[128 = 0]
[170  98 255  14 199 152 255 208 158 140 125  96 148 110 156  53 227  46
 180   2 186 232 184   1  79 150  10  92 109 126 130  44  98  77 104 255
 120  96 147 173 147 104 185 152  48 144 230 189 157  67  32 128 208 196
 166  54 159 136  99 172  60 112 193  71   1 146 168 148] : 9
[132 129 120 136 119 135 140 113 126 134 121 131 129 130 131 113 137 119
 117 116 125 140 155  87 128 128 117 128 118 139 131 132 127 104 125 138
 131 119 130 128 141 124 132 132 136 111 150 135 125 122 135 122 115 133
 129 121 121 134 128 138 147 116 144 126 127 121 129 129] : 0
[137 131 118 143 119 137 117  97 134 143 124 119 130 122 135 113 138 120
 108 156 116 159 171  85 128 130 114 124 119 141 130 120 127  99 129 130
 130 114 125 131 144 125 132 139 123 112 159 153 122 128 126 119 121 132
 137 119 117 141 126 134 133 115 154 139 107 117 133 127] : 0
[129 128 125 139 120 133  99 114 126 135 129 131 128 128 130 126 132 125
 138 136 119 123 125 134 127 123 137 118 120 131 133 117 134 127 127 143
 131 127 127 129 132 126 128 133 128 117 137 132 125 129 129 126 120 132
 127 129 121 131 127 124 124 129 134 142 121 120 132 128] : 0
[135 129 113 144 121 138 140 115 140 126 130 120 116 120 136 114 134 122
 118 138 117 143 152 129 129 125 110 119 124 136 132 125 128 111 130 126
 132 114 129 129 133 124 128 136 117 111 149 134 125 127 132 124 112 132
 131 118 123 144 126 128 132 125 150 142 121 119 132 128] : 0
[136 130 121 135 124 138 132 119 124 138 124 132 129 128 137 116 133 117
 120 114 130 140 144  96 126 128 135 130 119 138 134 135 127 109 128 139
 128 120 129 130 137 127 126 135 131 125 150 134 121 122 139 119 120 135
 130 127 122 134 130 136 138 115 139 127 131 123 129 126] : 0
[129 124 125 123 129 122 137 121 125 136 124 131 133 126 130 120 136 122
 124 133 128 140 135 118 128 130 122 129 128 132 131 142 127 121 124 125
 126 122 128 125 132 131 128 135 134 133 147 137 125 124 133 124 124 131
 130 128 126 136 128 130 137 115 130 129 123 128 127 128] : 0
[132 129 128 134 126 135 136 115 125 138 126 131 125 130 128 127 133 126
 127 129 139 140 108  91 132 126 114 132 120 135 132 126 125 112 125 134
 122 124 128 129 135 130 130 132 134 118 141 119 128 127 129 122 124 127
 126 120 125 123 130 134 139 129 122 136 126 131 130 129] : 0
[134 132 118 135 122 136 155 113 133 140 125 117 136 120 133 109 136 118
 120 144 120 158 154  95 128 127 118 116 119 135 133 130 128 104 129 136
 131 118 130 130 134 119 127 134 123 103 151 131 125 125 131 119 127 129
 134 124 121 132 128 126 129 119 143 132 116 118 130 128] : 0
[132 132 135 129 133 132 128 132 137 134 128 119 123 125 131 131 138 116
 123 124 123 142 116 129 128 129 125 115 123 128 129 127 127 116 127 133
 134 122 126 130 133 125 129 131 127 122 134 127 123 132 134 124 129 130
 131 127 124 139 125 131 123 117 133 131 118 123 131 127] : 0
[129 128 119 123 127 129 119 130 127 132 130 125 129 127 128 116 128 122
 129 128 126 144 139 153 129 125 139 128 126 131 132 129 124 128 130 131
 127 125 130 123 132 133 133 134 129 124 115 126 120 133 124 126 127 133
 119 130 126 133 126 129 125 128 122 142 118 127 132 127] : 0

[186 190 138 126 126 118 122 156 104 169 154  86 147 118  85 151 138 142
 139 102 120 101 140 129 125  91 148] : 5
[156 167 118 128 121 122 129 144 120 124 156  71 181 141 115 121 129 145
 130 125 141 131 135 116 148 174 212] : 9
[170 109 124 117 123 112  96 174 100 151 234 106 138 165 117 167 151 141
 101 125 135 137 186 100 114  58 172] : 2
[148 201 121 124 132 125 121 167 132 159 195 125 135 126 102 141 133 137
 212 145 144 131  49 140 115 120 178] : 0
[181  66 131 119 121 124 100 161 122 124 126 117 138 159 115 175 148 152
 176 133 125 107 133 121 136  84 144] : 6
[144 104 129 130 124 114 136 158 121 218 170  92 197 134 114 154 151 131
 115 119 125 127  78 104 117 116 164] : 1
[149 104 135 115 129 121 100 121 107 116 197 101 156 149 124 178 152 123
 181 131 141 100 132 113 121 142 152] : 3
[121 142 120 121 113 125 102 144 119 129 151 139 167 136  93 151 134 140
 198 133 143 124  35 136 128 135 171] : 0
[123 201 132 110 128 129 119 181 125 146 198 113 110 126  91 151 143 126
 196 136 151 143  69 129 135 131 156] : 0
[ 79 107 142 115 122 107  92 174 104 150 164  98  96 118 120 136 119 121
  72 135 141 123 143 122 136 152 154] : 1
[201 207 130 128 128 118  80 112 123 130 155  75 163 115  95 125 138 137
 213 103 133 111 112 115 128 119 179] : 8
[140 155 128 102 135 124 140 174 128 186 181  99 123 144 110 126 139 121
 142 142 146 135  84 124 124 106 137] : 0
[112 137 143 116 123 111  65 174 106 171 153  83 117 108  96 154 143 166
 131 118 129 125 123 126 140 105 168] : 3
[232 155 126 126 127 121 120 158 125 137 217  97  83 147 126 141 134 114
 116 127 144 131 130 127 134 174 170] : 9
[173 137 113 126 133 113 105 167 118 201 202  89 177 115 113 126 145 139
 170 118 142 100 119 138 101  99 177] : 3
[171 153 132 113 134 122 105 153 128 188 211  88 147 138 122 140 154 116
 160 135 145 134  75 108 118 136 155] : 1
[165 133 143 130 118 122 125 132 124 145 178  96 205 131  99 191 136 144
 172 124 109 100  59 116 136 118 150] : 4
[ 99 116 135 113 138 113 104 121 115 104 181 112 199 121 131 162 125 125
 135 139 128  88 126 123 107 149 150] : 0
[140 127 135 108 127 130 102 154 152 149 111  94 190 146  92 121 135 141
 174 134 133 118 175  99 141 111 137] : 5
[152 138 125 133 119 125  81 128 119 120 145 145 183 140  89 119 137 113
 221 122 144 104 133 128 113  94 163] : 0
[165  76 128 109 127 112 149 162  87 144 165  84 118 155 148 150 124 113
  49 139 145  84 194 127 120 133 134] : 7
[144 133 125 122 125 124 137 171  99 125 199  77 147 149 111 131 136 136
  99 131 147 109 202 125 137 141 192] : 7
[111 111 134 126 116 124  75 182 127 142 225  97 241 150  76 136 141 140
 113 119 135 117 216 111 119  77 160] : 0
[190 113 135 114 131 115 125 135 117 163 199  99 133 146 135 169 147 105
 109 131 132 116 105 110 124 166 132] : 3
[110 134 118 123 121 118  95 119 127 113 178 131 227 125  95 169 136 148
 228 134 133 112  40 130 116 138 182] : 0
[123 105 139 115 127 114 119 174 127 178 187  98 229 139 103 164 133 114
  80 123 116 112 127 104 119 159 141] : 0
[130 124 135 125 126 126 120 158 144 208 170  75 244 138  93 119 146 124
 187 128 140 109 136 106 126 123 168] : 0
[160 123 134 135 124 118 130 156 113 213 160  98 205 127  90 153 140 129
 120 107 118 101 116 120 122 111 153] : 2
[108 136 115 114 125 117 195 186  85 148 136 117 132 156 112 121 119 124
   1 126 134 137 181 135 128 157 159] : 3

[130 128 131 132 124 130 122 132 136 123 131 137 122 129 114 122 133 164] : 0
[127 126 146 108  93 143 128 113 158 127 162 166 172 120  55 146 126 204] : 0
[128 129 130 123 127 128 125 127 135 126 128 129 136 128 134 122 127 131] : 0
[123 124 122 137 123 122 118 135 118 107 125 134 127 135 144 145 117  98] : 0
[129 121 133 109 113 126 124 131 123 126 128 142 133 127 116 120 123 139] : 0
[134 133 140 106 101 135  77 170 145 151 121 125 106 126 100  82 136 255] : 0
[129 126 130 140 114 127 117 128 134 124 139 117 123 131 122 145 120 158] : 0
[129 119 137 171  97 133  76 164 176  62 140 191 102 151  60 117 143 255] : 0
[136 126 127 152 124 132 124 111 142 129 129 139 126 134 125 117 142 137] : 0
[129 129 126 140 142 124 136 126 134 133 127 105 142 129 102 108 140 142] : 0
[137 117 129 208  99 149 115 102 237 140 158 159  95 149  14  78 132 224] : 0
[131 124 128 149 117 135 123 120 166 132 138 139 116 134  93 112 129 157] : 0
[128 129 131 122 123 130 131 132 147 125 132 134 137 130 131 115 128 147] : 0
[122 130 132 116 126 126 124 148 125 119 129 124 127 125 111 135 117 153] : 0
[129 127 135 137 119 133 109 140 154 109 134 155 116 133  88 119 141 211] : 0
[136 116 135  96 116 126 112 123 136 138 131 125 132 129 138 139 122 209] : 0
[125 134 128 154 127 134 124 141 142 111 129 147 117 130  93 111 142 139] : 0
[138 147 139 136 128 116 164 109 143  92 149 102 102 123  98  97 149 248] : 0
[135 132 112 130 151 117 144 147 164 174 151 195 120 124 172 143  98 178] : 0
[128 130 136 121 125 128 110 151 116 102 121 146 126 126 129 132 143 196] : 0
[129 130 133 129 116 129 120 133 139 122 128 144 126 131 122 125 136 162] : 0
[126 130 127 132 129 124 123 136 133 128 127 146 120 131 124 136 137 147] : 0
[131 127 133 141 116 134 115 141 152 109 134 151 119 131 100 112 140 197] : 0
[129 128 129 127 129 130 128 130 133 123 123 138 126 127 117 118 135 125] : 0
[131 126 134 146 116 133 112 142 154 110 135 151 118 134  92 118 143 208] : 0
[129 126 131 133 121 130 120 133 139 119 130 134 123 131 115 124 134 166] : 0
[115 119 129 123 143 117 117 120 135 134 127 151 120 132 168 142 122 167] : 0
[130 130 130 124 124 126 123 135 131 127 125 126 124 131 136 136 129 150] : 9
[126 155 113 218 191 141 134 117 162 136 129  85 106 137 159 151 159 126] : 0
[115 125 145 134 122 128 124 152 136 126  99 126 107 120 133 115 121  99] : 0
[129 127 131 161  98 124 105 126 137 122 154 105 121 137 127 169 107 181] : 0
[124 124 127 120 128 124 133 120 119 138 127 108 135 128 138 136 126  84] : 0
[123 120 136 141 129 127 102 136 162 116 135 164 109 138 108 120 138 235] : 0
[128 127 131 147 122 132 124 133 142 118 136 144 120 129  96 120 140 193] : 0
[114 133 137  94 139 130 102 132 142  98 125 171 123 136  83 138 146 225] : 0
[120 114 133 130 136 120 104 162 152  95 116 141 106 138 112 100 123 255] : 0
[129 127 133 138 123 132 119 137 144 118 134 145 120 135 101 115 136 177] : 0
[151 105 138 194 112 129 155 112 158 103 165 138 148 141 123 121 146 161] : 0
[126 124 131 124 121 129 124 130 139 125 132 125 126 132 111 126 137  99] : 0
[129 127 130 134 126 130 122 134 139 123 128 137 122 130 116 123 132 155] : 0
[131 128 128 143 136 126 127 131 138 128 128 122 137 131  93 103 140 171] : 0
[135 136 129 150 125 133 121 143 133 112 128 155 120 126 121 116 128 189] : 0
[126 129 129 161 125 130 139 110 128 124 145 138 122 124  86 134 145 186] : 0
[133 121 131 113 123 127 119 123 135 135 130 132 132 127 142 135 123 158] : 0
[128 126 128 141 126 129 119 135 123 124 127 129 114 128 109 132 131 140] : 0
[128 137 126  66 203 143 177 143 123 130  62 210 139 107 101   1 197  23] : 0
[130 124 128 157 128 127 107 138 118 122 126 134  96 129  84 141 136 181] : 0
[138 117 127 151 127 124 154 109 126 125 143 115 146 129 155 132 127  86] : 0
[118 124 143 135 124 129 124 150 138 122 106 128 108 123 122 115 121 118] : 0
[128 129 128 125 129 126 128 129 130 131 131 128 126 127 126 123 127 129] : 0
